Below are the code and all the weights of a small trained network. Each question names an input and a class and asks about switching units off, where a switched-off unit gives its printed mean instead of its output.

import numpy as np


def w(rows, s, z=0):
    codes = np.array(rows[::2]) - 128.0
    scale = np.full(codes.shape[1], s)
    scale[-1] = z or s
    return codes * scale


def f(y):
    return y / 2 * (1 + np.tanh(0.7978845608 * (y + 0.044715 * y**3)))


def log_softmax(a):
    a = a - a.max(-1, keepdims=True)
    return a - np.log(np.exp(a).sum(-1, keepdims=True))


def net(x, mask):
    res = np.array(x, float).reshape(1, 4) / 4 @ E
    y = f(res @ A[0][:, :-1].T + A[0][:, -1])
    res = res + np.where(mask, y, B[0][:, -1]) @ B[0][:, :-1]
    return log_softmax(res[-1] @ U[:, :-1].T + U[:, -1])


A, B = {}, {}
E = w([
[124,76,81],'x0',
[173,157,174],'x1',
[167,255,54],'x2',
[129,82,107],'x3',
],0.0093)
A[0] = w([
[141,134,91,5],'N0',
[200,128,100,132],'N1',
[92,138,241,236],'N2',
[50,60,155,218],'N3',
[186,120,234,174],'N4',
[169,144,150,11],'N5',
[49,133,49,40],'N6',
[88,246,143,173],'N7',
[136,154,236,254],'N8',
],0.011,0.0039)
B[0] = w([
[96,111,117,119],'N0',
[37,149,138,145],'N1',
[188,117,66,218],'N2',
[220,163,191,254],'N3',
[172,145,2,195],'N4',
[133,103,81,122],'N5',
[94,181,133,145],'N6',
[187,183,130,220],'N7',
[186,79,81,214],'N8',
],0.0093,0.0084)
U = w([
[200,68,129,242],'0',
[15,159,128,2],'1',
[68,37,57,86],'2',
[148,254,84,237],'3',
[234,145,220,254],'4',
[147,156,186,2],'5',
[188,56,128,97],'6',
[246,129,45,17],'7',
],0.0074,0.0039)

Each question gives the input, the list of numbers given to net, and the class t.
The units are the neurons (one row each of A and B). Each row of codes is followed by its name. A weight is (code - 128) times the scale printed after its matrix; where a second scale follows, it is the last column's (A, B and U).
mask holds one flag per neuron, in row order. A switched-off neuron (its flag False) gives its mean, the last column of its row in B, instead of its output. The means were averaged over made-up inputs and are rounded, as every weight is.
A unit's drop is (log p(t) with every unit on - log p(t) with that unit switched off) / (log p(t) with every unit on - log p(t) with every unit switched off).
The circuit of an input: a set's keep is (log p(t) with only the set's units on - log p(t) with every unit switched off) / (log p(t) with every unit on - log p(t) with every unit switched off). Starting from all 9 units, units are removed one at a time, each time the one whose removal leaves the highest keep (on an exact tie, the one counted first), for as long as the keep stays at least 0.8.
circuit, biggest first: the units of the circuit, biggest drop first
k most important neurons: the k neurons with the biggest drops, biggest first
drop when u is switched off: that unit's drop, to one decimal
input [-6,8,3,0], class 7: circuit, biggest first	(N8; N4)
input [8,-8,2,2], class 3: circuit, biggest first	(N6)
input [-8,-2,-8,-5], class 7: 3 most important neurons	(N4; N2; N8)
input [1,-5,-5,1], class 4: 3 most important neurons	(N3; N4; N8)
input [1,4,-7,-7], class 7: circuit, biggest first	(N4; N2)
input [-6,4,-1,0], class 7: circuit, biggest first	(N4; N8)
input [6,-5,-5,3], class 4: circuit, biggest first	(N3; N4)
input [-6,5,2,1], class 7: 2 most important neurons	(N8; N4)
input [-5,-7,-4,8], class 4: 3 most important neurons	(N3; N4; N8)
input [-1,-7,-8,4], class 4: drop when N2 is switched off	0.0
input [-1,7,-1,-4], class 7: drop when N4 is switched off	0.2
input [1,-3,-6,2], class 4: drop when N8 is switched off	0.1
